Each row is followed by its class. Each block has new classes.
[  3.9   3.7  21.5  -6.9  16.5 -11.4  -7.5   0.3  34.4  -4.1  -4.5  14.0
  -7.5   1.7   1.8  -9.2 -29.8  11.7 -22.6  -7.3  14.5 -23.4   1.8   1.3
  -0.9 -12.3  14.1  -6.9   0.7   2.9 -24.5  -7.8  -2.4   9.4   1.7  -8.3
  22.6  -6.9   4.5 -11.5   0.3 -12.9   2.3   2.9  -7.2   4.9   3.5  17.2
  12.9  39.8   1.8 -27.4  21.7 -28.1   6.9  42.1  13.9  -6.2  -5.4   9.7]
Kinam
[  9.4  -2.1   5.8  -6.1 -15.2  -8.4   7.8  14.8 -17.5   0.5   7.0  15.2
  -0.7 -16.8  -4.3  -3.0  -0.7  -4.6 -24.6   1.4   5.9 -20.7 -14.2   0.1
  13.9  16.6  -4.8  -5.3  -1.6 -10.6 -31.0   3.4 -12.2   5.5  -7.1  -0.7
 -28.2  18.3  -0.3  10.5   1.1  -0.9  -5.7  -4.3 -10.8  -1.1  -2.1  -0.1
  -7.9  29.9   0.3  19.6 -29.2   5.6   4.8  14.6 -13.3   4.2  -4.1  -1.3]
Zuv
[  2.7  -4.1   1.4 -25.4 -16.2 -25.1  32.0   7.2 -29.0   8.4   0.4   4.9
  -7.3 -14.0  -6.5   6.6  -5.6   0.9 -50.6  -2.4   4.2 -25.2 -19.8   6.6
  25.7   0.7  -0.3   5.4  -4.9  -6.7 -22.3   8.3  -9.5  10.4 -11.1  -5.2
 -38.6   7.1   2.7 -11.9  -1.0  -7.4  -2.8   0.8 -21.0  -9.7   4.2  -1.4
   0.4  51.4   3.6   0.5 -24.9 -19.3  23.4  20.0 -16.9   1.2 -10.6   2.8]
pab
[  1.1   7.0  49.7   8.9  17.9  -7.4 -65.5  -2.9  48.4 -20.9   0.2   8.8
   4.3  25.4   2.1 -12.3 -45.6  27.8 -38.1 -10.8  10.1 -25.8  19.7  -7.1
   5.9 -28.3  20.2  11.2  -8.7  -2.8 -23.6 -17.7  23.8   4.8  -9.5  -5.6
  46.0 -11.4   0.9  -7.0  -2.3 -17.0  -1.3   4.4   4.3   2.9  -4.9  19.9
  26.8  16.0   7.0 -61.8  69.7 -15.7   6.1  28.0  48.4  -6.5  13.9  17.1]
sav
[ -3.1   1.4  -8.4  13.1  -2.3  -3.8 -19.6  12.2  21.9   7.5   5.7  10.8
   5.7 -17.4  -2.8  -8.0  -3.2  -1.9  -2.6   3.6   3.2 -10.4   2.1   2.3
   8.3  14.7  -8.0 -16.7  -2.5   4.3 -10.1  -6.3 -13.3  -1.4   0.6   9.5
  25.8   0.8   9.4   9.5  -1.0  12.8  -4.9   2.6  -2.3  -7.1  -5.1   5.1
  -7.8  20.5   2.5   7.6 -22.7  -3.7  -5.4  27.5 -10.2  21.0 -16.7   4.0]
tegul
[  0.7  -6.2  21.1  33.6   8.8 -15.6 -26.9  17.1  45.1 -10.5  -2.3  -9.4
 -10.9 -12.1  -8.7 -21.3 -37.7   2.8 -17.1 -11.9  17.7  -1.7   4.8   6.3
 -15.0 -13.2  28.0 -20.3   8.5  -1.6  -5.9  -8.4  -9.3   0.2   8.3  -6.8
   8.8  -8.3  23.5  27.0  -9.1 -13.9  -4.9  -2.8  -4.2   5.8  -4.9   8.0
 -14.9  -2.4  -9.9 -38.1  67.9 -21.0   3.0  13.7  40.0 -21.8 -16.8  16.6]
seku
[ -2.1   2.3  -0.7   4.9  12.0  -1.7 -21.1  12.7  30.0   3.6   4.5  12.4
  19.7  -1.1  -1.4  -6.8  -8.4   9.6  -7.5   6.1   3.1 -22.7   8.1   2.6
   7.0  -6.5  -3.9  -5.4   1.2   8.5 -23.8 -16.7  -7.3  -6.0   1.1   6.5
  38.8  -0.8   5.6  -2.5   1.5  10.9   1.9   3.4   4.4 -10.2  -4.8  13.3
   8.7  24.9   5.5  -2.6 -29.8 -20.1   1.7  40.1   8.5  25.0 -19.6   6.0]
tegul
[  1.1   5.5   8.4  -0.7   7.5  -4.3 -50.8  -4.0  61.4   2.1  10.2  10.8
   4.5  -0.5   3.7  -4.9  -9.7   5.2  -7.1   2.9   0.4 -21.5  10.7  -9.3
  16.0  16.8  -3.0 -11.0  -7.3  12.0 -13.3 -23.0   2.6   4.0  -2.9   6.1
  65.1 -12.8   7.3 -10.9   1.6   5.2   2.6   4.3   0.0  -7.4  -6.7  18.6
   9.5  37.9   7.0 -12.0  -6.5 -16.3 -11.1  37.7  -5.3  26.3  -7.2  -5.4]
tegul
[  1.7   2.7   8.1 -22.1   4.1   4.0   0.2 -21.3   5.7  -2.4   1.2  -2.3
   0.6  26.4   3.4   8.0   9.3   7.6   0.4   4.9  -3.3 -13.3   4.0  -4.5
  -8.2 -30.5  -6.3  32.9  -8.4  -0.3   0.3   2.4  14.3  -9.5  -9.8  -0.5
   8.5   4.1  -2.2 -36.2   7.9  -8.7   3.6   3.4   6.3   4.7   6.7  -1.0
  25.2   9.0   3.2   9.8  -6.6 -18.5  11.3  15.1  -3.0   6.8  15.8  -0.1]
tegul
[ -3.1  -1.6  37.5  10.2   1.8 -16.9 -33.8  17.6  26.1 -17.1 -14.9   5.2
  -9.5  -9.4  -2.9 -16.3 -54.8  17.2 -34.2 -21.4  21.1 -10.0  -0.9  -4.3
   5.8  -2.5  39.1 -23.9   3.2  -4.4 -23.7 -12.3   8.2  21.8   2.1 -10.7
   5.4 -10.8  -1.8  19.0  -7.1 -27.1  -6.9  -5.8 -14.4  20.6  -3.0  14.2
  -0.9  19.1   7.0 -73.6  85.9  -7.8   0.5  11.5  39.0 -32.2   3.3  14.0]
sav
[ -2.7   1.7 -18.3   9.3 -17.2   0.4 -32.3  13.8  22.8   1.4   9.4   2.5
   2.0 -21.4  -4.7   0.7   1.9  -1.0 -18.2   2.2  10.8  -6.8   3.1   3.7
  24.8  24.6 -14.3  -8.4  -9.0  -1.9  14.2 -11.7  -6.1   9.5  -5.4  13.9
  30.6   4.2   5.1  19.8  -8.1  28.0  -6.2   2.6  -2.6 -22.8  -5.9  11.9
  -5.1  13.4  -0.3  12.4 -17.6  10.9   8.4  12.5  -7.1  38.6 -23.6  -8.9]
Zuv
